Below are the code and all the weights of a small trained network. Each question names an input and a class and asks about switching units off, where a switched-off unit gives its printed mean instead of its output.

import numpy as np


def w(rows, s, z=0):
    codes = np.array(rows[::2]) - 128.0
    scale = np.full(codes.shape[1], s)
    scale[-1] = z or s
    return codes * scale


def f(y):
    return y / 2 * (1 + np.tanh(0.7978845608 * (y + 0.044715 * y**3)))


def log_softmax(a):
    a = a - a.max(-1, keepdims=True)
    return a - np.log(np.exp(a).sum(-1, keepdims=True))


def net(x, mask):
    res = np.array(x, float).reshape(1, 5) / 4 @ E
    y = f(res @ A[0][:, :-1].T + A[0][:, -1])
    res = res + np.where(mask, y, B[0][:, -1]) @ B[0][:, :-1]
    return log_softmax(res[-1] @ U[:, :-1].T + U[:, -1])


A, B = {}, {}
E = w([
[88,34,72,199,152],'x0',
[80,121,76,2,192],'x1',
[246,86,136,109,217],'x2',
[94,48,212,109,130],'x3',
[42,81,247,152,180],'x4',
],0.0093)
A[0] = w([
[120,156,192,150,104,135],'n0',
[64,97,85,76,136,182],'n1',
[62,105,165,176,133,194],'n2',
[161,172,80,99,165,185],'n3',
[44,129,108,162,108,167],'n4',
[139,201,67,166,103,181],'n5',
[107,37,165,145,82,252],'n6',
[112,191,102,69,66,217],'n7',
[29,81,88,78,131,194],'n8',
[100,190,182,90,252,253],'n9',
[165,64,168,122,132,163],'n10',
[124,154,171,232,179,115],'n11',
],0.012,0.005)
B[0] = w([
[136,191,117,111,86,186],'n0',
[142,35,95,100,208,218],'n1',
[96,179,119,67,209,232],'n2',
[122,60,69,187,253,208],'n3',
[3,149,66,100,133,219],'n4',
[138,162,146,150,217,225],'n5',
[134,156,138,115,208,239],'n6',
[32,173,93,148,158,231],'n7',
[86,51,80,85,230,245],'n8',
[35,186,148,42,94,248],'n9',
[209,169,227,114,162,185],'n10',
[138,148,28,112,111,204],'n11',
],0.0078,0.011)
U = w([
[67,199,149,201,132,176],'0',
[172,116,95,109,31,45],'1',
[93,125,89,84,160,212],'2',
[154,150,214,120,118,237],'3',
[94,88,195,197,86,13],'4',
[252,111,104,211,169,169],'5',
[118,191,163,109,79,31],'6',
[115,81,166,165,79,3],'7',
],0.011,0.0039)

Each question gives the input, the list of numbers given to net, and the class t.
The units are the neurons (one row each of A and B). Each row of codes is followed by its name. A weight is (code - 128) times the scale printed after its matrix; where a second scale follows, it is the last column's (A, B and U).
mask holds one flag per neuron, in row order. A switched-off neuron (its flag False) gives its mean, the last column of its row in B, instead of its output. The means were averaged over made-up inputs and are rounded, as every weight is.
A unit's drop is (log p(t) with every unit on - log p(t) with that unit switched off) / (log p(t) with every unit on - log p(t) with every unit switched off).
The circuit of an input: a set's keep is (log p(t) with only the set's units on - log p(t) with every unit switched off) / (log p(t) with every unit on - log p(t) with every unit switched off). Starting from all 12 units, units are removed one at a time, each time the one whose removal leaves the highest keep (on an exact tie, the one counted first), for as long as the keep stays at least 0.8.
circuit, biggest first: the units of the circuit, biggest drop first
unit that matters most: the unit with the biggest drop
top k neurons: the k neurons with the biggest drops, biggest first
drop when u is switched off: that unit's drop, to one decimal
input [-7,-6,0,-1,-8], class 0: unit that matters most : n7
input [-4,-6,3,-3,1], class 5: circuit, biggest first : (n9 n4)
input [-4,1,6,-4,4], class 3: circuit, biggest first : (n8 n4 n7)
input [1,-6,-4,8,7], class 2: top 2 neurons : (n2 n11)
input [-5,-1,0,-4,-7], class 0: top 3 neurons : (n7 n1 n8)
input [4,-7,-1,-8,2], class 5: top 3 neurons : (n9 n7 n11)
input [-7,-2,6,-3,-2], class 5: circuit, biggest first : (n3 n4)
input [-1,-4,-3,-8,-6], class 0: circuit, biggest first : (n7 n8)
input [-5,-8,-1,7,5], class 3: top 2 neurons : (n10 n7)
input [-8,-7,5,2,7], class 6: circuit, biggest first : (n9 n0 n3)
input [-6,3,2,-2,5], class 6: top 2 neurons : (n8 n9)
input [8,-5,-4,-8,7], class 2: top 2 neurons : (n11 n2)
input [-1,-5,1,-2,7], class 6: drop when n0 is switched off : 0.1
input [-1,-7,3,3,-3], class 5: drop when n9 is switched off : 0.4
input [5,-5,6,8,0], class 5: circuit, biggest first : (n9)
input [6,-3,-8,-4,4], class 2: drop when n8 is switched off : 0.1
